(in the rows, 128 means zero)
Each row is followed by its group and then its class within the group.
[122 138 118 117 104 117 118 117 112 133 135  68 112 135 138 115  81 126
 143 129 146 142 118 135 114 136 141 136 125 128 136]
Z:F
[119 122 122 106 138 150 141 112 119 125 133  79 137 155 142 120  91 136
 123 133 134 129 152 134 120 125 151 133 141 131 136]
Y:U
[131 128 116 114 137 151 158 120 103 109 153  76 130 164 148 111  73 135
 132 130 142 111 142 148 112 136 143 114 128 127 133]
Y:U
[123 132 124 107 130 146 139  94 156 123 128 108 114 205 128 129  94 115
 137 128 158 128 152 134 139 134 165 132 131 119 152]
Y:U
[118 137 118 122 127 149 129 112 121 121 145 102 138 156 124 123 118 126
 152 112 128 135 120 130 128 128 130 146 124 134 152]
Z:F
[113 140 114 121  75 165 136  99 124 115 149  75 136 173 135 109  89 110
 132 114 141 137 120 125 115 158 127 124 134 131 144]
Z:X
[132 133 119 110 103 132 134 112 125 117 145 105 127 127 138 124 113 141
 138 129 149 149 123 132 117 145 119 135 128 136 116]
Z:F
[122 144 115 111 136 125 134  90 125 117 130  60 134 140 119 112 114 126
 147 127 139 115 131 113 120 142 162 147 133 137 136]
Z:N
[141 136  97 108 132 140 152 120 115 114 142  49 144 150 131 118  39 150
 129 127 162 146 102 144  72 151 123 136 130 142 144]
S:T
[112 129 120 141 103 155 129 125 139 120 148 123 132 160 150 119 119 133
 153 125 139 127  96 136 113 128 126 128 127 134 122]
Z:X
[110 141 129 108 150 137 144  93 110 113 132  66 135 160 145 111  93 116
 133 150 140 113 166 112 120 127 177 170 126 128 164]
Y:A
[130 140 127 116 131 168 153 102 131 110 136  45 149 153 127  96  73 132
 138 141 148 124 142 128 118 147 160 104 123 125 148]
Y:U
[134 123  99  92 163 144 150 114 125 111 130  52 140 180 124 120  45 136
 135 109 155 138 127 145 136 151 131 148 138 137 146]
S:T
[114 140 118 130 128 135 120  84 124 119 153 100 133 151 123 127 122 124
 173 130 140 148 121 123 144 134 140 155 129 133 122]
Z:F
[122 116 139 121 140 164 139 127 109 122 127  76 137 181 135 114  74 127
 136 137 141 119 146 126 134 118 151 122 122 127 128]
Y:U
[133 127 132 117 142 129 139 125 112 134 128 102 114 143 136 118 140 110
 143 137 129 118 154 129 121 126 144 114 124 123 157]
Y:C
[101 107 129 117 137 154 147 100 125 124 127  81 136 145 129 106  42 131
 138 148 124 122 141 118 132 137 157 131 127 128 141]
Y:A
[111 135 117 115 124 156 114 107 122 114 135  79 111 156 125 150  98 122
 147 120 141 127 123 132 114 139 130 136 133 136 133]
Z:X
[125 127 126 111 138 149 160 107 117 105 125  83 132 150 143  92 104 130
 138 142 121 116 137 123 129 125 143 136 117 134 137]
Y:C
[144 137 102 118 126 137 120 119  96 109 140  84 151 118 109 121  67 145
 131 129 126 153 107 133 128 143 114 140 128 135 122]
S:K
[106 125 154 139 146 160 118 113 145 122 152 183 123 200 143 140 171 118
 134 124 120 129 157 127 155 113 147 157 141 123 132]
Y:U
[138 159 102 125 141 128 134 137 139 112 131  79 141 123 108 112  46 147
 118 122 151 140 105 137 141 146 111 155 133 130 114]
S:K
[130 130 125 109 141 133 156 106 112 120 110  78 109 168 132 123  84 113
 129 154 145 116 165 131 120 130 172 116 127 126 150]
Y:U
[129 194 112 109 142 142 136  77 106 130 133  43 132 177 129 126  55 102
 144 133 155 123 150 122 129 148 149 137 138 125 155]
Y:U
[110 176  94  93 157 126 135  70 111 110 154   4 113 161  99  96  53 110
 145  94 143 150 134 126 130 148 162 155 133 129 156]
Z:N
[112 138 119 119 114 140 128 103 134 120 143  89 125 161 141 118 138 113
 159 114 117 120 127 116 114 134 133 153 130 134 138]
Z:N
[119 100 129 116 100 133 116 110 130 124 133 126 116 123 141 109 141 119
 138 109 121 119 129 129 142 140 142 125 145 136 135]
Z:N
[138 133 104 118  93 148 137 117 128 126 137  63 132 135 144 109  95 130
 152 141 118 117 123 133 102 139 139 110 128 142 148]
Z:F
[130 161 112 118 117 114 126  99 129 117 154  85 122 143 145 117  97 130
 148 132  95 136 134 138 113 144 134 125 117 170 134]
Z:F

Each row is followed by its group and then its class within the group.
[128 126 135 116 132 153 133 136 123 114 143 123 137 144 119 119 127 115
 132 125 129 133 146 126 134 122 117 150 132 125 120]
qs:B
[126 125 132 128 122  90 119 132 125 136 134 116 136 143 122 140 121 103
 139 130 114 129 105 135 121 110 114 153 109 117 128]
dr:P
[132 124 133 135 123 119 117 132 128 136 146 126 160 177 113 153 121 108
 131 128 122 123 125 138 118 125 115 166 119 125 123]
dr:P
[133 133 139 114 131 117 142 141 113 106 141 118 161 109 128 131 117  83
 119 131 126 131 144 117 138  98 117 156 141 127 119]
qs:B
[129 141 130 127 129 149 130 138 123 111 119 124  80 105 130 105 124 124
 134 128 126 159 137 127 151 119 120 114 128 112 124]
jr:E
[132 126 125 119 119 149 124 133 112 112 144 125 142 127 125 112 120  93
 117 133 130 135 148 132 135 106 117 147 150 126 135]
qs:B
[137 139 117 120 125 134 133 146 105  99 131 122 120  84 151 124 125  94
 123 138 129 149 125 134 145  93 131  99 135 120 128]
qs:L
[133 137 124 126 128 167 131 134 111 110 129 134  87 101 146 111 122  99
 122 137 135 158 129 142 121 106 130  83 140 119 135]
jr:W
[119 122 145 132 121 115 130 133 101 137 166 122 158 180 118 148 125 101
 118 127 124 111 109 148 113 104 120 153 127 129 123]
dr:P
[135 130 129 111 134 149 148 132 115 104 128 121 117 101 119 110 123  92
 127 132 122 167 151 122 131  94 125 134 156 130 135]
qs:L
[143 126 118 119 133 130 130 133 109 110 136 119 144 115 139 121 128  95
 118 140 130 114 119 129 137 113 118 129 133 123 126]
qs:B
[134 121 119 117 126 139 129 132 106 110 151 123 136 104 127 121 129  78
 120 132 124 134 142 131 141  91 123 134 152 121 134]
qs:B
